Below are the code and all the weights of a small trained network. Each question names an input and a class and asks about switching units off, where a switched-off unit gives its printed mean instead of its output.

import numpy as np


def w(rows, s, z=0):
    codes = np.array(rows[::2]) - 128.0
    scale = np.full(codes.shape[1], s)
    scale[-1] = z or s
    return codes * scale


def norm(h):
    return h / np.sqrt((h * h).mean(-1, keepdims=True) + 1e-5)


def f(y):
    return y / 2 * (1 + np.tanh(0.7978845608 * (y + 0.044715 * y**3)))


def log_softmax(a):
    a = a - a.max(-1, keepdims=True)
    return a - np.log(np.exp(a).sum(-1, keepdims=True))


def net(x, mask):
    res = np.array(x, float).reshape(1, 5) / 4 @ E
    u = 0
    for l in range(2):
        y = f(norm(res) @ A[l][:, :-1].T + A[l][:, -1])
        res = res + np.where(mask[u : u + 13], y, B[l][:, -1]) @ B[l][:, :-1]
        u += 13
    return log_softmax(norm(res)[-1] @ U[:, :-1].T + U[:, -1])


A, B = {}, {}
E = w([
[91,125,103,122,169,148,136,135],'x0',
[17,5,102,105,27,147,28,118],'x1',
[130,108,127,155,125,139,148,125],'x2',
[98,68,194,185,171,18,98,200],'x3',
[80,166,123,164,127,51,145,1],'x4',
],0.0057)
A[0] = w([
[112,128,98,83,158,7,128,57,79],'L0N0',
[64,113,104,181,220,130,124,43,91],'L0N1',
[180,187,199,165,162,98,114,96,57],'L0N2',
[142,66,116,149,208,18,69,171,2],'L0N3',
[156,138,161,133,124,176,108,230,50],'L0N4',
[169,91,178,100,135,166,166,254,56],'L0N5',
[95,171,156,185,142,58,125,19,75],'L0N6',
[207,184,166,166,237,96,159,164,43],'L0N7',
[153,100,126,106,104,142,139,234,84],'L0N8',
[153,156,84,109,93,205,151,169,67],'L0N9',
[201,105,135,85,139,143,101,205,46],'L0N10',
[144,111,148,168,192,16,151,229,2],'L0N11',
[127,128,103,78,151,145,129,217,29],'L0N12',
],0.0063,0.0032)
B[0] = w([
[124,105,142,187,186,174,70,127,207],'L0N0',
[177,129,165,128,142,163,68,151,190],'L0N1',
[151,110,77,136,144,162,149,115,184],'L0N2',
[56,121,208,145,1,193,184,195,189],'L0N3',
[127,123,124,189,185,158,83,53,164],'L0N4',
[136,172,148,197,182,159,92,76,198],'L0N5',
[138,143,176,198,189,200,39,102,253],'L0N6',
[186,19,49,34,144,49,155,131,243],'L0N7',
[157,105,155,180,158,121,35,79,171],'L0N8',
[76,182,179,168,127,149,139,113,174],'L0N9',
[100,135,133,173,161,141,123,80,161],'L0N10',
[46,207,168,84,50,199,169,162,208],'L0N11',
[142,115,189,169,150,105,80,79,136],'L0N12',
],0.007,0.004)
A[1] = w([
[70,77,133,132,91,143,71,94,63],'L1N0',
[68,77,171,185,93,161,81,107,58],'L1N1',
[62,245,188,161,48,127,182,165,178],'L1N2',
[185,143,202,190,197,191,39,130,53],'L1N3',
[64,6,52,97,51,66,67,179,42],'L1N4',
[179,251,95,62,83,254,134,84,19],'L1N5',
[97,125,127,148,117,171,79,90,45],'L1N6',
[76,209,104,96,91,178,191,45,75],'L1N7',
[117,60,120,11,58,156,81,132,21],'L1N8',
[88,92,46,41,164,132,180,185,155],'L1N9',
[158,119,66,142,39,65,132,83,102],'L1N10',
[79,192,144,222,149,30,135,20,44],'L1N11',
[147,171,179,109,193,180,219,98,250],'L1N12',
],0.0063,0.0024)
B[1] = w([
[201,128,81,131,153,103,159,152,194],'L1N0',
[186,166,96,88,144,150,179,88,221],'L1N1',
[44,49,132,19,57,162,182,226,169],'L1N2',
[85,151,106,164,142,197,51,65,253],'L1N3',
[172,217,88,91,157,48,223,106,202],'L1N4',
[67,53,211,141,95,110,135,195,208],'L1N5',
[177,174,160,120,169,103,123,160,173],'L1N6',
[69,71,203,153,117,135,150,255,172],'L1N7',
[168,158,121,157,193,77,125,102,171],'L1N8',
[179,164,144,152,110,91,110,50,153],'L1N9',
[145,152,108,162,190,155,117,146,133],'L1N10',
[127,87,140,142,141,213,32,116,158],'L1N11',
[105,133,67,108,64,66,87,120,221],'L1N12',
],0.0067,0.0061)
U = w([
[121,142,133,177,188,202,4,72,200],'0',
[215,158,35,54,157,6,211,114,3],'1',
[16,76,208,96,40,135,172,215,150],'2',
],0.012,0.00061)

Each question gives the input, the list of numbers given to net, and the class t.
The units are the neurons (one row each of A and B). Each row of codes is followed by its name. A weight is (code - 128) times the scale printed after its matrix; where a second scale follows, it is the last column's (A, B and U).
mask holds one flag per neuron, layer by layer. A switched-off neuron (its flag False) gives its mean, the last column of its row in B, instead of its output. The means were averaged over made-up inputs and are rounded, as every weight is.
A unit's drop is (log p(t) with every unit on - log p(t) with that unit switched off) / (log p(t) with every unit on - log p(t) with every unit switched off).
The circuit of an input: a set's keep is (log p(t) with only the set's units on - log p(t) with every unit switched off) / (log p(t) with every unit on - log p(t) with every unit switched off). Starting from the 12 units with the biggest drops (on a tie, the unit counted first), units are removed one at a time, each time the one whose removal leaves the highest keep (on an exact tie, the one counted first), for as long as the keep stays at least 0.8.
units of the circuit, in order: the units of the circuit, biggest drop first
most important unit: the unit with the biggest drop
top k neurons: the k neurons with the biggest drops, biggest first
top k neurons in layer l: the k neurons of layer l with the biggest drops, biggest first
drop when u is switched off: that unit's drop, to one decimal
input [0,-5,-1,2,-2], class 1: most important unit : L0N7
input [-4,-7,-6,-6,7], class 0: top 3 neurons : [L0N6, L0N11, L1N11]
input [5,-2,4,8,7], class 2: top 3 neurons : [L0N3, L0N11, L1N2]
input [6,-7,-8,8,-5], class 2: top 4 neurons in layer 1 : [L1N4, L1N1, L1N0, L1N8]
input [0,8,1,-7,7], class 1: top 2 neurons in layer 0 : [L0N5, L0N11]
input [-2,-6,8,-7,8], class 0: top 2 neurons : [L0N11, L0N6]
input [-3,8,-4,-7,-6], class 1: top 2 neurons : [L0N6, L1N4]
input [1,3,-4,6,-6], class 0: top 3 neurons in layer 0 : [L0N8, L0N5, L0N4]
input [2,-5,-2,8,3], class 2: top 2 neurons : [L0N3, L0N11]
input [-7,2,8,7,-8], class 0: top 2 neurons in layer 0 : [L0N8, L0N5]
input [-3,-4,8,-4,1], class 1: top 3 neurons in layer 0 : [L0N11, L0N7, L0N3]
input [6,7,2,-1,6], class 1: top 2 neurons : [L1N4, L0N5]
input [3,5,6,-7,-4], class 2: top 2 neurons : [L0N7, L0N9]
input [-1,-4,-5,2,-2], class 1: units of the circuit, in order : [L0N7]
input [1,8,2,7,-1], class 1: drop when L1N4 is switched off : 0.5
input [-8,-6,-5,6,8], class 0: drop when L0N6 is switched off : 1.0
input [1,-2,8,4,1], class 2: drop when L0N11 is switched off : 1.3
